Group, then class:
[  9   0  12  17 -25  -7 -20  28  -6  -4  -3  10   0   7  -2  13   8  14]  zise > F
[-25 -10   4  -2  63   1 -11  -8 -22 -24  12  20 -11  -8 -38   6  17  -5]  pigep > Q
[ -4   0  16 -18  27  -1   5  16  -3  14 -33  -2 -18  -1 -27   9   6   6]  zise > X
[ -4   5  17 -11  20   6   0  15 -10 -10 -14   4 -13   5 -22  10   4  16]  zise > U
[  1 -11   3 -20  18   2   0   9  10  -5 -14   7 -12   1 -36   7   4   9]  zise > U
[ 11  -2   0 -16  -4   2  -4  17   4 -11  -6   5  -3   0 -15   6  -4   5]  zise > U
[ 19  -4   4  16  -2  16 -21  22   2  -1 -19   8 -11  -6 -11   7   1   6]  zise > F
[  1   0   7 -10  32   9  -8   7  -8  11 -10   3  -7   4 -12  11  14 -24]  zise > U
[ -7   8  -9   4  68  -1 -25  -6 -14 -17   8   5  -6   1 -49  22  15   0]  pigep > T
[-14 -16   0   1  33   1 -15  13 -17 -14 -13 -10 -15 -10 -17   7   6   3]  pigep > E
[ 14 -12  10 -26   1   4  -3  20  -9  -2 -19 -23 -24   0 -11   1  17   9]  zise > U
[ -7  -5   5   5  50 -12  -5  15 -17 -12 -15  13   3  -1 -30  22   4   2]  pigep > Q
[-11  -6   7  -4  26 -12 -14 -14 -14 -16  18  -1  -3   7 -29  10   0 -10]  pigep > Q
[ -1 -12   9  -4   1  23 -24  20 -17 -14 -20  -8  -9   8 -30  20   7   9]  zise > X
[  2   4   3  -6  46  -2 -29   7  -8 -14  -8 -12  -7   0 -34  21   4   5]  pigep > Q

Group, then class:
[-1  3 -1 -5  6  4  8 16 -1  1 -1 -7  0  3 -4 -8 -4 -2]  <43> > P
[ -1  -6  -3   3 -22  -5 -11   0  -6   9  -9  -6  -1 -16   1   9  -2  -4]  <35> > H
[ -3  -5  -5   4 -10  -3  14  -6  11  13  -3  -6   2   1   3  15  -4   8]  <45> > N
[  4   2   0  -5   6  11  -7   7   4   3  -1 -10   1   6  -9  -8  -6   1]  <43> > P
[  4  -3   1 -15  -3   4  14  17   3  23  -7 -17  -5   0  -6   5 -11   0]  <43> > A
[ -2   1 -10   2  -5   8  -4   2  -4  -1   5   9   0  -6 -12  18   1   0]  <36> > G
[ -8 -11  -2  -4 -18  -9  25  -7   3   7  -7  -7   3  -6   9  14   0   3]  <45> > N
[ -4  -2  -7   0   4 -13  11  -3  -1   8  -4  -3   4  -7   4  19  -1   6]  <45> > J
[-12  -5  -3   0 -13 -18   7 -15   2  13   3  -2   2  -8   8  19  -3   6]  <45> > N
[  0   4  -3   2 -19  -9 -18   0  -4  15 -10  -1   4 -12  -5   5  -4   0]  <35> > H
[ 3  3 -7 -5  0  1  5  8 -2  3  4  5  0 -6 -5  8 -2  7]  <36> > G
[  5  -2   3   2 -12   9  -2   1  13  13  -4  11  -4  16   5  -2  -2  16]  <36> > V
[ -2  -3  -6  10  -1   8 -18 -10   0  -9  11   6  -5  -7  -2  16  -1   4]  <36> > V
[ 10   5  -9   5  20   4 -14   0  -6  -9  10  23  -5   5   3   7  -1   4]  <36> > V
[ 2  3 -7 -4  7  5 -5 -3 -2 -3  8 10  3  5 -6 21 16  9]  <36> > G
[  4   2  -9   8   4   9 -11   0   1  -6   3  11  -5   2  -3  10   0   8]  <36> > V
[ -5  -3  -4  -5 -21  -8   5  -6  -2   9 -13  -4  -3 -13   2  10  -2   2]  <35> > H
[  4   0  -5   5   6  10 -14  -3  -1   0   7   8   1   7  -5  11  -2   8]  <36> > V
[ -4   7   1  -5 -14  -9  -5  -9   0  13  -8   1   5  -8   1   4   0   2]  <45> > N
[ 1 -7 -8 13 -1 17  2  0  3 -7  8  6 -6  6 -1 12  1  4]  <36> > V
[ -2   0  -7   7 -22  -6 -19  -5  -3  20   2   1   2 -15  -3  13   0   1]  <35> > H
[ -5  -6  -1   1  -8 -14  18  -4  -1  15  -2  -6   2  -7   7  15  -3   2]  <45> > N
[ -3  -4  -3  -4 -13  -4  14  -3   9  15 -10   3  -1   4   6  10   0  13]  <35> > Z
[  5  -6  -8   4 -10  17   1   9   3 -11   8   3  -3   3  -5  11  -2   3]  <36> > G
[ -6  -2  -1  -6 -22  -5   4  -3   3   8   1  -1   2  -5  -2  13   1   4]  <35> > Z
[ 7 -5 -7 13  7  9 -1 -1  5  4  7 12 -8  9  7  9 -1 14]  <36> > V
[ -8  -2  -3   0 -16  -1   7  -4   8   8  -3  -4  -3  -4   4  14  -1   7]  <35> > Z
[ -9  -8 -12   2 -18 -10  33  -5  -3  18  -3 -14  -2  -5   9  30  -6   6]  <45> > N
[  5  -5  -5   6   8   5 -11   6  -5  -4  17   3   3   3  -5  17  -3  -2]  <36> > G
[  1  -6 -10   0  -4  -2   6  -1  -2  -2   2   8  -5  -4   1  16  -2   5]  <36> > G
[  7   2   0  -2  -2   4   8  19   2  11  -2 -10   3   2 -12  -3 -10  -2]  <43> > P
[  2   0  -2  -3   1   5  -4  10  -2   6  -2 -10  -1  -9 -10   7 -20  -2]  <43> > A
[ -8   0  -1  -4 -16 -16   5  -7  -5   9  -1  -7   5 -14   3  13   0  -5]  <45> > N
[  9   2   0  -6   7   9 -18  13  -5  14   8  -9   6  -2 -16  11 -13   1]  <43> > A
[ 2 -1 -4  6  2  4 -5 -4  2  3  4  5 -1  5  2  8 -1  8]  <36> > V
[ -1   0  -3  -4  -8 -11  15   2   2  16  -7  -2   2   0   6  11  -5  10]  <45> > J

Group, then class:
[  6  35  -7  -5   3   3 -40  14   1   9 -31   3   0  30  29  -2   8  21]  Vof > divop
[  5  34 -14  -1   7  -7 -38  17  -2  11 -20   8  -3  27  25   4   2  16]  sumen > Tesu
[  2  32  -2   2   3  14 -22   6   5   9 -22  -3   3  11   5   8   9  23]  Vazif > pati
[ -1  30   1   3   3  20 -19   9   4  15 -29  -6   6  10   1   5   1  17]  Vazif > nul
[  4   5  -6  -8   8  -5 -29   9  -5   2 -12   3  -4  23  28  -8   5   9]  Vof > suto
[  4   5  -2  -9  -1  -2 -15   4  -3   4  -4  -3   1  13  17  -9   1   1]  Vof > suto
[  7  15  -9  -6   1  -8 -25   5  -1   4  -8   9  -7  22  23   0   5   5]  sumen > nef
[  5  12  -4  -5   1  -5 -28  10  -4   5 -14  12  -8  20  26  -7   5   7]  Vof > suto
[ -1  22  -1   0   1  12 -20   8   0   8 -21  -2   7  10   3   3   0  11]  Vazif > nul
[  0  36   3   2  -5  21 -25   8   4  15 -31 -10  14  15   8   4   9  22]  Vazif > pati
[  1  27 -11   0   6  -6 -32  14   5  20 -15  -2   3  22  21  -4   1   8]  sumen > ref
[  0  35   1   4   7  21 -21  12   6  15 -23 -10   9  15   6   3   5  18]  Vazif > Kinaf
[  0  39  -1   1   7  19 -26  12   8  14 -29  -5   7  19   7   6   4  25]  Vazif > Kinaf
[ -1  34  -2   4   3  22 -18  13   9  -3 -30  -1   9   9   2  10   2  24]  Vazif > pati
[  0  12  -4   4   5   2  -9   5   5   7 -10  -3   4   7   3  -1  -2   4]  Vazif > nul
[  5  21  -4  -8   0   3 -39  12   0   8 -25  11  -1  24  28  -2   6  24]  Vof > suto
[  7  -5  -6  -7  -8  -8 -21   4  -2   2 -11  23  -3  12  20  -8   0  14]  Vof > febo
[  6   6  -9  -4   0  -7 -24   9  -1   5  -6  28  -6  18  21  -1   2  13]  Vof > febo
[  5  20  -7  -5   1   0 -34   7  -4  10 -21   8  -4  25  23  -3   8  16]  Vof > suto
[  4  21  -7   4   6  -6 -26  13   0   7 -10   8   1  18  19   1  -2   6]  sumen > Tesu
[ 13  64 -16   0  10  21 -64  26  12  23 -59  14  -7  64  41  10  22  55]  sumen > nef
[  2 -14  -8  -7   1 -12 -17   7  -3   2   2  23  -4   7  18  -3  -7   4]  Vof > febo
[  5  16  -9  -6   5 -11 -21   8 -10   2   0   6  -8  15  18  -8   3   0]  Vof > divop
[  1  36  10   2   1   7 -32   8   5   9 -28  -5   3  17   8   6   8  19]  Vazif > pati
[  3  19 -14  -4   7 -10 -26  14  -1   1  -7  10  -5  22  19  -1   4   6]  sumen > nef
[  0  28   2   1   1  21 -21  10   3  14 -36  -9  18  12   8  -2   6  27]  Vazif > pati
[  1  15  -8  -2  -1  -2 -21   6  -4   1 -15  14  -9  14  12   5   8  13]  Vof > divop
[  3   2  -5  -7  -2  -2 -28  10  -6   4 -14   8  -6  16  28 -15   1   7]  Vof > suto
